Below are the code and all the weights of a small trained network. Each question names an input and a class and asks about switching units off, where a switched-off unit gives its printed mean instead of its output.

import numpy as np


def w(rows, s, z=0):
    codes = np.array(rows[::2]) - 128.0
    scale = np.full(codes.shape[1], s)
    scale[-1] = z or s
    return codes * scale


def f(y):
    return y / 2 * (1 + np.tanh(0.7978845608 * (y + 0.044715 * y**3)))


def log_softmax(a):
    a = a - a.max(-1, keepdims=True)
    return a - np.log(np.exp(a).sum(-1, keepdims=True))


def net(x, mask):
    res = np.array(x, float).reshape(1, 5) / 4 @ E
    y = f(res @ A[0][:, :-1].T + A[0][:, -1])
    res = res + np.where(mask, y, B[0][:, -1]) @ B[0][:, :-1]
    return log_softmax(res[-1] @ U[:, :-1].T + U[:, -1])


A, B = {}, {}
E = w([
[153,158,215,65,209,211,165,140,109,48],'x0',
[161,139,125,198,232,21,180,178,107,110],'x1',
[133,125,148,123,107,117,127,122,118,124],'x2',
[149,133,100,105,141,141,183,74,19,229],'x3',
[243,254,120,178,121,206,142,47,191,80],'x4',
],0.0074)
A[0] = w([
[89,97,209,133,102,66,61,225,226,15,110],'neuron 1',
[114,108,207,103,131,203,113,127,102,115,47],'neuron 2',
[139,109,164,140,199,21,225,201,116,91,54],'neuron 3',
[95,88,220,71,232,179,174,146,106,120,66],'neuron 4',
[181,154,122,168,140,77,143,220,70,118,3],'neuron 5',
[157,125,148,111,136,160,192,101,76,196,19],'neuron 6',
[60,22,126,32,151,140,107,143,114,112,44],'neuron 7',
[140,108,113,85,149,113,195,96,3,205,60],'neuron 8',
[95,69,70,142,45,96,106,106,156,125,31],'neuron 9',
[78,103,192,15,19,249,47,112,137,168,95],'neuron 10',
[47,22,180,91,178,26,106,210,85,148,84],'neuron 11',
[188,110,250,51,173,201,146,147,126,63,103],'neuron 12',
[125,123,132,133,130,133,63,189,207,103,13],'neuron 13',
],0.0063,0.0052)
B[0] = w([
[99,145,180,28,170,148,28,103,81,183,229],'neuron 1',
[59,133,100,202,56,76,91,169,130,151,144],'neuron 2',
[49,180,84,145,175,131,177,220,106,109,204],'neuron 3',
[143,86,77,194,67,17,77,123,177,200,182],'neuron 4',
[76,216,180,180,84,162,123,254,59,104,142],'neuron 5',
[126,195,188,82,111,137,45,151,57,91,143],'neuron 6',
[222,188,197,191,118,186,177,118,171,82,175],'neuron 7',
[147,119,200,66,129,145,63,86,76,163,197],'neuron 8',
[114,95,77,172,66,117,130,149,163,154,165],'neuron 9',
[29,206,72,133,206,116,229,185,124,93,240],'neuron 10',
[205,71,202,179,124,190,178,53,196,78,255],'neuron 11',
[118,86,58,173,56,85,77,62,172,180,222],'neuron 12',
[145,158,211,84,99,212,49,202,46,163,139],'neuron 13',
],0.0086,0.0072)
U = w([
[217,184,170,188,100,213,156,73,197,40,72],'0',
[26,195,87,150,192,79,190,255,68,90,80],'1',
[110,127,182,25,123,172,11,127,27,201,27],'2',
[121,49,52,210,44,30,62,164,164,225,2],'3',
[125,117,110,103,194,125,143,86,166,139,211],'4',
],0.0084,0.0066)

Each question gives the input, the list of numbers given to net, and the class t.
The units are the neurons (one row each of A and B). Each row of codes is followed by its name. A weight is (code - 128) times the scale printed after its matrix; where a second scale follows, it is the last column's (A, B and U).
mask holds one flag per neuron, in row order. A switched-off neuron (its flag False) gives its mean, the last column of its row in B, instead of its output. The means were averaged over made-up inputs and are rounded, as every weight is.
A unit's drop is (log p(t) with every unit on - log p(t) with that unit switched off) / (log p(t) with every unit on - log p(t) with every unit switched off).
The circuit of an input: a set's keep is (log p(t) with only the set's units on - log p(t) with every unit switched off) / (log p(t) with every unit on - log p(t) with every unit switched off). Starting from the 12 units with the biggest drops (on a tie, the unit counted first), units are removed one at a time, each time the one whose removal leaves the highest keep (on an exact tie, the one counted first), for as long as the keep stays at least 0.8.
circuit, biggest first: the units of the circuit, biggest drop first
top k neurons: the k neurons with the biggest drops, biggest first
input [7,-6,-1,8,-8], class 0: circuit, biggest first	neuron 7
input [2,-4,3,3,-2], class 1: top 3 neurons	neuron 10; neuron 11; neuron 1
input [3,-4,-1,6,-8], class 0: top 2 neurons	neuron 7; neuron 11
input [-4,7,8,7,-7], class 4: top 2 neurons	neuron 11; neuron 8
input [6,-4,0,1,5], class 3: circuit, biggest first	neuron 12; neuron 11; neuron 2
input [-2,-6,4,-3,-5], class 1: top 3 neurons	neuron 10; neuron 12; neuron 8
input [5,4,-8,-2,-7], class 4: top 2 neurons	neuron 11; neuron 1
input [-1,-4,-3,3,-6], class 0: circuit, biggest first	neuron 7; neuron 11
input [4,-2,3,-7,6], class 2: circuit, biggest first	neuron 1; neuron 11
input [-5,-2,3,3,-7], class 0: circuit, biggest first	neuron 11; neuron 7
input [-6,-7,-4,-1,6], class 1: circuit, biggest first	neuron 10; neuron 11
input [-7,-5,5,-4,-7], class 0: circuit, biggest first	neuron 11; neuron 7
input [-6,8,1,-2,7], class 1: circuit, biggest first	neuron 11; neuron 12
input [5,-8,-5,0,-8], class 0: circuit, biggest first	neuron 7
input [4,-2,-1,8,-8], class 0: top 3 neurons	neuron 11; neuron 7; neuron 1
input [5,6,2,8,-2], class 2: top 2 neurons	neuron 8; neuron 10
input [0,-5,0,-3,3], class 1: circuit, biggest first	neuron 10; neuron 11
input [-7,-1,-4,7,1], class 2: top 3 neurons	neuron 8; neuron 12; neuron 4
input [2,5,1,-7,-3], class 2: top 3 neurons	neuron 1; neuron 10; neuron 13
input [-5,-4,6,-4,-2], class 4: top 2 neurons	neuron 12; neuron 3
input [-1,-3,5,-8,-7], class 2: circuit, biggest first	neuron 1
input [-8,0,8,6,-8], class 0: circuit, biggest first	neuron 11; neuron 7
input [3,-7,3,-3,4], class 1: top 2 neurons	neuron 10; neuron 11
input [8,-4,-7,6,5], class 3: top 2 neurons	neuron 12; neuron 4
input [0,-7,6,-7,-4], class 1: top 2 neurons	neuron 10; neuron 8
